Below are the code and all the weights of a small trained network. Each question names an input and a class and asks about switching units off, where a switched-off unit gives its printed mean instead of its output.

import numpy as np


def w(rows, s, z=0):
    codes = np.array(rows[::2]) - 128.0
    scale = np.full(codes.shape[1], s)
    scale[-1] = z or s
    return codes * scale


def f(y):
    return np.maximum(y, 0)


def log_softmax(a):
    a = a - a.max(-1, keepdims=True)
    return a - np.log(np.exp(a).sum(-1, keepdims=True))


def net(x, mask):
    res = np.array(x, float).reshape(1, 7) / 4 @ E
    y = f(res @ A[0][:, :-1].T + A[0][:, -1])
    res = res + np.where(mask, y, B[0][:, -1]) @ B[0][:, :-1]
    return log_softmax(res[-1] @ U[:, :-1].T + U[:, -1])


A, B = {}, {}
E = w([
[43,142,43,153,108,175,113,102],'x0',
[221,152,208,202,84,178,115,140],'x1',
[91,50,151,127,140,147,145,114],'x2',
[148,191,188,100,110,140,38,39],'x3',
[116,72,174,234,137,102,155,55],'x4',
[105,156,115,133,189,113,144,177],'x5',
[114,110,41,228,255,160,154,59],'x6',
],0.0094)
A[0] = w([
[157,184,105,135,149,62,128,124,20],'neuron 1',
[157,42,161,82,156,118,196,177,253],'neuron 2',
[116,83,8,166,103,111,215,151,187],'neuron 3',
[177,132,141,19,158,113,145,167,34],'neuron 4',
[60,102,117,46,110,115,123,132,59],'neuron 5',
[90,120,84,156,176,173,152,208,173],'neuron 6',
[186,176,139,123,87,157,87,150,102],'neuron 7',
[132,174,137,95,59,181,69,119,208],'neuron 8',
],0.016,0.0017)
B[0] = w([
[75,96,163,125,45,169,95,151,161],'neuron 1',
[81,198,89,98,91,188,77,156,216],'neuron 2',
[199,102,128,129,254,62,155,70,252],'neuron 3',
[141,93,156,218,131,123,150,71,230],'neuron 4',
[148,182,141,146,98,178,116,195,223],'neuron 5',
[151,48,142,110,78,51,170,89,220],'neuron 6',
[33,134,67,56,153,137,143,177,223],'neuron 7',
[106,172,133,101,125,142,112,199,249],'neuron 8',
],0.0087,0.016)
U = w([
[194,2,119,189,212,76,155,41,252],'0',
[150,229,123,20,89,156,10,247,4],'1',
],0.0059,0.0019)

Each question gives the input, the list of numbers given to net, and the class t.
The units are the neurons (one row each of A and B). Each row of codes is followed by its name. A weight is (code - 128) times the scale printed after its matrix; where a second scale follows, it is the last column's (A, B and U).
mask holds one flag per neuron, in row order. A switched-off neuron (its flag False) gives its mean, the last column of its row in B, instead of its output. The means were averaged over made-up inputs and are rounded, as every weight is.
A unit's drop is (log p(t) with every unit on - log p(t) with that unit switched off) / (log p(t) with every unit on - log p(t) with every unit switched off).
top k neurons: the k neurons with the biggest drops, biggest first
drop of u: that unit's drop, to one decimal
input [3,1,-1,5,-8,6,7], class 0: top neuron : (neuron 2)
input [-8,0,-8,1,3,7,3], class 1: top 2 neurons : (neuron 3; neuron 1)
input [-7,-1,0,-3,1,-7,0], class 1: top 3 neurons : (neuron 2; neuron 3; neuron 6)
input [-7,0,3,2,-6,5,4], class 0: top 4 neurons : (neuron 4; neuron 8; neuron 5; neuron 7)
input [-3,3,-7,7,4,4,6], class 1: top 2 neurons : (neuron 3; neuron 4)
input [7,-3,-3,-4,0,-3,-4], class 0: top 2 neurons : (neuron 3; neuron 2)
input [-7,2,6,0,6,8,-3], class 1: drop of neuron 2 : 0.9
input [4,8,4,4,2,-3,0], class 1: drop of neuron 5 : 0.0
input [5,-1,5,-8,-5,1,-4], class 0: drop of neuron 3 : 0.7
input [5,4,-4,-8,-8,3,-5], class 0: drop of neuron 5 : -0.1
